Each row has two labels, one from each of two sets.
[ 0.12  1.27  0.98 -1.87  1.94  2.00  0.23  1.02 -3.69  0.05 -1.01  0.96
  1.56 -0.99 -2.27 -3.28  0.95]  Kosu B
[ 0.38  0.03 -0.51 -1.77  3.91 -1.53  0.33  1.77 -0.95 -0.79  0.58 -1.02
 -0.23 -2.86 -2.58 -3.48  0.96]  nisi G
[ 0.34  2.41 -0.98 -1.79  5.02  0.73  0.05  4.05 -3.20 -0.17  0.08 -4.23
  0.50 -3.23 -1.72 -5.35  0.51]  Kosu G
[-0.03 -0.87  0.03 -0.58  1.43 -0.90 -1.05  2.45  0.52  0.07 -0.32 -1.48
 -0.49 -0.56 -1.48 -1.00 -0.19]  nisi G
[-0.39  1.53 -0.54 -1.90  2.18  2.27  0.22  1.72 -3.29  0.68  1.71 -0.77
  1.51 -3.33  0.74 -0.55 -0.07]  mul G
[-1.47  0.65  0.88 -0.43  0.75  1.19  0.45  1.85 -4.33 -0.30 -1.75  0.12
 -0.29  1.22 -1.56 -3.44  0.24]  Kosu B
[ 1.77  0.19 -0.64 -3.68  2.00 -0.13  0.07  3.69 -4.25 -0.47  0.78 -1.11
  1.00 -0.21  0.31 -5.61  0.85]  raf Y
[ 1.34  0.20 -0.03 -0.61 -1.19  2.38 -0.27  2.95 -5.54  0.62  0.01 -1.65
 -0.21  0.91 -0.38 -5.56  0.61]  Kosu G
[ 2.28  0.50  0.42 -0.39 -0.69  2.03 -0.14 -0.06 -2.54  0.32  0.00  0.74
  0.55  2.07 -0.07 -3.15  0.85]  mul B
[ 2.71  1.19 -1.57 -0.70 -0.16  3.93  0.08  1.08 -1.02  0.36  0.27 -3.00
  0.49 -2.07  1.69 -0.98  0.82]  mul Y
[ 2.27 -0.55 -0.58 -1.14  1.09  0.84 -0.32  1.45  0.15 -0.13 -0.19 -0.99
 -0.24 -0.38 -0.51 -1.52  0.44]  nisi G
[ 0.93  0.62  0.94 -0.92  1.59  0.83  0.19  1.59 -3.09  0.37 -1.59  0.89
  0.50 -0.02 -3.21 -3.92  1.02]  nisi B
[-1.30  0.56  1.72  1.13 -1.61  1.26 -0.40  1.24 -3.45  0.37 -0.59 -2.39
 -1.36 -0.40  0.87  0.55  0.72]  mul B
[-4.82  1.41  0.08 -0.49  0.64 -0.05  0.76 -0.26 -3.84 -0.17  0.03  3.80
  0.87 -1.55 -0.76 -4.49 -0.75]  raf B
[ 0.59  1.58 -0.04 -0.72 -0.55  2.52 -0.05  1.12 -3.60  0.59 -1.38  2.13
 -0.31  0.88 -0.59 -5.35  0.45]  nisi B
[ 1.53 -0.18  0.80 -1.15  0.86  0.83  0.07  1.70 -5.57  0.16 -0.45 -1.15
  0.77  1.13  0.49 -7.21  2.25]  raf M
[ 0.24  1.73  2.04 -0.44 -0.22  0.79  0.40  0.67 -0.94  0.36  0.66  1.57
  0.57 -2.07 -1.78  0.74  0.55]  nisi B
[ 1.87 -0.80 -0.27 -0.48  1.31 -0.44 -0.30  0.52  0.14 -0.16  0.87 -2.72
 -0.19  0.46  0.41  0.84  1.00]  mul G
[-2.34  0.59  0.42 -0.98  0.79 -0.87  0.52 -0.16 -4.01 -0.14  0.38  2.15
  0.50  0.79 -1.40 -2.54  0.36]  raf B
[ 0.95  0.37 -0.29 -0.44  0.17  1.19  2.68  2.15 -3.82  0.26  1.96 -2.96
 -0.12 -1.55  0.66 -3.42  0.87]  mul Y
[-0.32  0.38  0.77 -0.96 -1.05  1.64  0.08  0.72 -7.35  0.42  1.12  0.17
  1.35  0.73  0.71 -4.80 -0.04]  mul B
[-1.62  1.65  0.46 -2.69  0.15  1.44  1.19 -0.50 -3.85  0.45  1.38  0.39
  0.26 -2.14 -0.32 -2.10  0.24]  mul B
[-1.60  1.83  1.33 -2.14  1.70 -1.35 -0.22  1.07 -3.84 -0.02  0.16 -3.04
  0.15 -3.06 -3.90 -7.55  1.76]  nisi B
[ 0.12  0.04  0.49 -0.04  2.66  0.35  0.23  0.19 -2.14  0.32  0.68 -5.28
  0.72 -3.21 -0.22  0.37  0.60]  mul Y
[-0.32  0.76  0.61  0.29 -2.44 -0.09  0.49 -0.84 -0.90  0.44  0.63  1.39
 -0.50  0.12  0.52  0.81  0.09]  mul B

Each row has two labels, one from each of two sets.
[ 0.66  0.81 -0.88  0.12  0.52  1.24  0.01  1.49  0.26  0.74 -1.60 -0.01
 -1.40  1.08  0.41  1.22 -1.07]  zab J
[ 0.15  0.35 -0.91  0.23  0.38  0.84  0.17  0.85  0.42  1.03 -0.80  0.21
 -1.70  1.89  0.78  1.33 -0.92]  zab J
[ 0.19  0.38 -1.10  0.34  0.24  0.79  0.34  1.04  0.87  0.71 -1.05  0.36
 -2.19  2.27  0.52  1.26 -1.37]  zab J
[ 0.80  1.52  0.25 -0.18  0.07  1.98  0.15  2.35  0.14 -0.07 -1.08 -1.55
 -0.95 -1.51 -0.45  1.06 -1.12]  bave J
[ 0.81  0.32 -0.96  0.33  0.55  1.59 -0.04  1.45 -0.19  1.01 -0.79 -0.20
 -0.92  1.82  1.58  1.47 -0.32]  zab A
[ 0.57  0.11 -1.03  0.24  0.50  0.69  0.02  0.94  0.23  0.39 -0.88  0.22
 -0.51  2.17  1.00  0.94 -0.44]  zab A
[ 1.08  1.52  0.63 -0.29 -0.58  2.79  0.23  2.53  0.90  0.57 -1.02 -2.07
 -1.72 -2.12 -0.55  1.42 -1.32]  bave J
[ 0.77  1.48  0.65 -0.52  0.22  1.81 -0.20  2.04  0.71  0.82 -0.24 -1.43
 -0.45 -1.36  0.08  0.97 -2.38]  bave V
[ 0.44  0.74 -1.20  0.29  0.61  1.39  0.22  1.58  0.48  1.29 -1.21 -1.50
 -1.86  2.44  0.87  1.53 -1.68]  zab J
[ 0.60  0.29 -0.50  0.00  0.87  1.33 -0.46  1.23  0.38  1.23 -0.37 -0.31
 -0.39  1.65  1.40  1.06 -0.92]  zab A
[ 0.14  0.30 -0.92  0.09  1.13  0.75 -0.29  0.72  0.23  1.40 -0.56  0.52
 -0.92  2.20  1.40  0.95 -1.23]  zab V
[ 0.45  0.14 -0.73  0.31  0.41  0.86  0.29  0.92  0.37  0.62 -0.79  0.07
 -0.83  1.72  0.99  1.01 -0.27]  zab A
[ 1.19  0.77 -0.15  0.12  0.16  2.07  0.10  2.13 -0.60  0.40 -0.20 -0.91
 -0.42  0.08  0.68  1.27 -0.23]  bave A
[ 0.43  0.47 -0.77  0.10  0.53  1.00  0.17  0.87  0.50  0.68 -0.86  0.24
 -1.33  2.00  0.85  1.18 -1.11]  zab J
[ 0.94  0.28 -0.80 -0.03  0.93  1.62 -0.24  1.59 -1.05  0.91 -0.22 -0.09
 -0.35  1.01  1.57  1.09 -0.36]  zab A
[ 0.19  0.58 -1.09  0.28  0.32  1.11 -0.02  0.75  0.09  1.50 -1.39  0.23
 -2.02  1.42  1.10  1.27 -0.77]  zab J
[ 0.49  0.67 -1.77  0.37  0.71  1.26  0.39  1.47  0.10  0.83 -0.49  0.75
 -1.47  3.14  1.02  1.27 -1.43]  zab J
[ 1.00  0.69  0.48 -0.07 -0.40  1.50  0.29  1.34  0.05  0.34 -0.20 -1.13
 -1.06 -0.73  0.02  0.97 -0.49]  bave J
[ 0.54  0.11 -1.10  0.13  1.08  1.22 -0.22  1.28  0.81  0.64 -0.51  0.07
 -0.46  3.00  1.34  1.28 -0.75]  zab A
[ 0.51  0.10 -0.53  0.25  0.37  1.10  0.11  1.02  0.40  0.40 -0.09 -0.12
 -0.78  1.87  0.92  1.08 -0.51]  zab A
[ 0.80  0.49  0.33 -0.01 -0.10  1.35 -0.03  1.39  0.53 -0.04  0.37 -1.14
 -0.19 -0.17  0.28  0.81 -0.34]  bave A
[ 0.23  0.56 -0.87  0.35 -0.07  1.04  0.30  1.11  0.16  1.05 -0.75  0.09
 -1.82  1.30  1.06  1.22 -0.78]  zab J
[ 0.73  0.50 -1.24  0.36  0.73  1.79  0.33  2.55 -0.57  1.32 -1.41  0.17
 -1.91  1.67  1.01  1.64 -0.93]  zab J
[ 0.88  0.41 -1.03  0.20  1.03  1.75 -0.14  1.63 -0.28  1.16 -0.25 -0.09
 -1.01  1.84  1.63  1.42 -0.77]  zab A
[ 0.33  0.42 -0.96 -0.03  1.05  1.37 -0.41  1.24 -0.21  2.18 -0.61  0.20
 -1.62  1.39  1.82  1.18 -1.46]  zab V
[ 0.30  0.73 -0.85  0.12  0.70  0.96 -0.01  1.27  0.22  1.11 -1.61  0.02
 -1.48  1.37  0.32  0.93 -1.47]  zab J
[ 0.51  0.45 -0.87  0.24  0.10  1.09  0.34  1.31  0.12  0.61 -0.88  0.10
 -1.41  1.92  0.65  1.29 -0.75]  zab A
[ 0.37  0.46 -1.32  0.45  0.49  1.02  0.46  1.11  0.01  0.68 -1.18  0.71
 -1.76  2.55  0.85  1.18 -0.73]  zab J
[ 0.86  1.42 -0.54  0.24  0.71  1.58  1.01  1.92  0.55 -0.72  0.85 -0.20
 -0.32  2.51 -0.18  1.06 -2.20]  bave J
[ 0.75  0.50  0.23 -0.12 -0.23  1.87 -0.22  1.68 -0.80  0.72  0.29 -1.16
 -0.53 -1.47  0.65  0.77  0.08]  bave A
[ 0.66 -0.05 -0.95  0.29  0.87  1.66  0.05  1.48 -0.19  1.21  0.32  0.08
 -1.09  2.41  1.85  1.40 -0.87]  zab A
[-0.18 -0.33 -0.31  0.17  0.42 -0.22  0.21 -0.29  1.62  0.02 -0.26 -0.04
 -0.75  1.70 -0.04  0.49 -0.48]  zab J
[ 0.23 -0.01 -0.43  0.06  0.05  0.58 -0.01  0.52  0.83  0.31 -0.24 -0.10
 -0.46  1.03  0.09  0.64 -0.12]  zab J
[ 0.62  1.29  0.47 -0.18 -0.40  1.81  0.30  1.90 -0.52  0.45 -0.88 -1.38
 -1.27 -2.37 -0.61  0.66 -0.70]  bave J
[ 0.73  0.68  0.60 -0.22  0.07  1.38 -0.39  1.43  0.50  0.06 -0.02 -1.31
  0.05 -0.89 -0.05  0.51 -0.90]  bave A
[ 0.47  1.03  0.66 -0.25 -0.32  1.07 -0.34  1.18  0.75  0.01  0.21 -1.15
 -0.73 -0.96 -0.58  0.52 -1.21]  bave J
[ 0.24  0.35 -0.61 -0.30  0.90  1.06 -0.44  0.96  0.61  1.50 -1.23  0.10
 -1.64  1.35  1.27  1.07 -1.43]  zab V
[ 0.53  0.87 -1.06  0.22  0.65  1.38  0.56  1.57  1.03  0.73 -1.06 -0.63
 -1.63  3.36  0.55  1.40 -1.94]  zab J
[ 0.94  1.40  0.46 -0.04 -0.11  1.96  0.22  2.18 -0.07 -0.01 -1.08 -1.32
 -0.60 -1.56 -0.58  0.85 -0.99]  bave J
[ 1.03  0.85  0.33 -0.36  1.03  1.74 -0.08  1.91  0.02  0.39  0.20 -1.24
  0.31 -0.49  0.57  1.10 -1.49]  bave A
[ 0.19  0.68 -0.94  0.30  0.15  0.62  0.45  0.96  0.86  0.49 -0.91  0.40
 -1.61  2.05  0.25  1.01 -1.02]  zab J
[ 0.81  1.64 -0.07 -0.02 -0.09  2.25  0.44  2.60  0.23  0.98 -0.30 -1.24
 -2.09 -0.18 -0.21  1.41 -2.29]  bave J
[ 0.40  0.08  0.07 -0.46  0.42  0.43 -0.84  0.25  1.17  1.18 -1.07 -0.53
 -0.76 -0.25  0.74  0.52 -0.75]  zab V
[ 0.91  0.86 -0.87  0.39  0.37  1.67  0.31  1.84  0.57  0.70 -1.49 -0.16
 -1.61  1.89  0.62  1.85 -1.05]  zab J
[ 1.10  1.51 -0.19 -0.34  0.44  2.73  0.33  2.89 -0.05  1.23 -0.55 -1.63
 -1.52 -0.86  0.66  1.62 -1.80]  bave J
[ 0.72  0.43 -1.13  0.18  0.84  1.95 -0.18  1.79 -1.31  1.57 -0.45  0.12
 -1.06  1.60  1.92  1.78 -0.48]  zab A
[ 0.61  1.28  0.54 -0.11 -0.14  1.50  0.36  1.87  0.89 -0.36  0.02 -1.37
 -0.47 -0.57 -0.65  0.76 -1.16]  bave J
[ 0.59  0.48 -1.42  0.26  1.62  1.07 -0.38  1.52 -0.16  1.10 -0.98  0.74
 -0.45  2.86  1.66  1.15 -1.22]  zab A
[ 0.66 -0.25 -0.91  0.21  0.52  1.35 -0.10  1.56  0.64  0.80 -1.27 -0.12
 -0.88  1.77  0.88  1.38 -1.14]  zab A
[ 0.93  1.16  0.52 -0.10 -0.43  1.90  0.42  2.08  0.60 -0.18  0.16 -1.46
 -1.08 -0.58 -0.46  1.06 -1.24]  bave J
[ 0.48 -0.02 -0.98  0.36  0.74  0.93  0.03  0.98 -0.03  0.69 -0.55  0.35
 -0.66  2.23  1.34  0.93 -0.20]  zab A
[ 0.65  1.18  0.45 -0.04 -0.13  1.53  0.22  1.67  0.34  0.02 -0.40 -1.18
 -0.75 -0.54 -0.52  0.79 -1.13]  bave J
[ 0.65  1.33  0.31 -0.03  0.54  1.25  0.12  1.49  0.47 -0.14 -0.18 -0.78
 -0.36  0.11 -0.31  0.60 -1.70]  bave J

Each row has two labels, one from each of two sets.
[ 0.29 -0.69  0.92  0.12  1.21  1.22 -1.10  0.40 -1.03  2.90  1.57  0.91
  0.25 -4.28  0.72 -0.71 -0.11]  K [9]
[ 0.31 -1.25  1.32  1.02 -0.29 -0.25  0.08  0.68 -0.66  1.26 -0.40 -1.42
  0.06 -0.29  0.01 -0.02 -0.05]  K [16]
[ 0.19  2.12  2.67  2.86 -1.06  1.78  0.03  1.65 -0.11  1.04 -0.18  0.87
 -0.53 -0.19  1.47 -0.69 -2.97]  X [9]
[-0.01 -1.03  0.80  0.78 -0.06 -0.32  1.62 -0.06 -1.00  0.61 -0.30  0.05
 -1.23 -1.87 -0.23 -0.53 -2.12]  Z [16]
[-0.05  0.05  2.05  1.46 -0.07 -0.16  1.74 -0.35 -0.64 -1.11 -0.76 -0.76
 -1.11 -1.44 -0.01 -0.55 -1.57]  Z [16]
[-0.32  1.52  2.25  1.14  0.59  1.11 -0.88 -0.32  0.12 -0.19 -1.16  1.26
  0.43 -3.48  0.88 -1.11 -2.64]  X [9]
[ 0.25  0.09  0.02  1.51 -2.19 -0.41 -1.37 -0.94  0.80 -2.69 -5.90 -1.73
  0.81  1.23 -1.30 -0.48 -1.00]  N [9]
[ 0.17 -0.19  1.36  1.03  0.83  0.56 -1.36  0.64  0.15  0.31 -0.22  0.40
  0.18 -2.94  0.24 -0.78 -1.34]  K [9]
[-0.05  0.58  1.22  2.13 -2.18  1.86 -1.97  0.61 -1.06  2.47 -2.17 -0.52
 -0.07 -2.23 -0.25 -0.99 -0.62]  N [9]
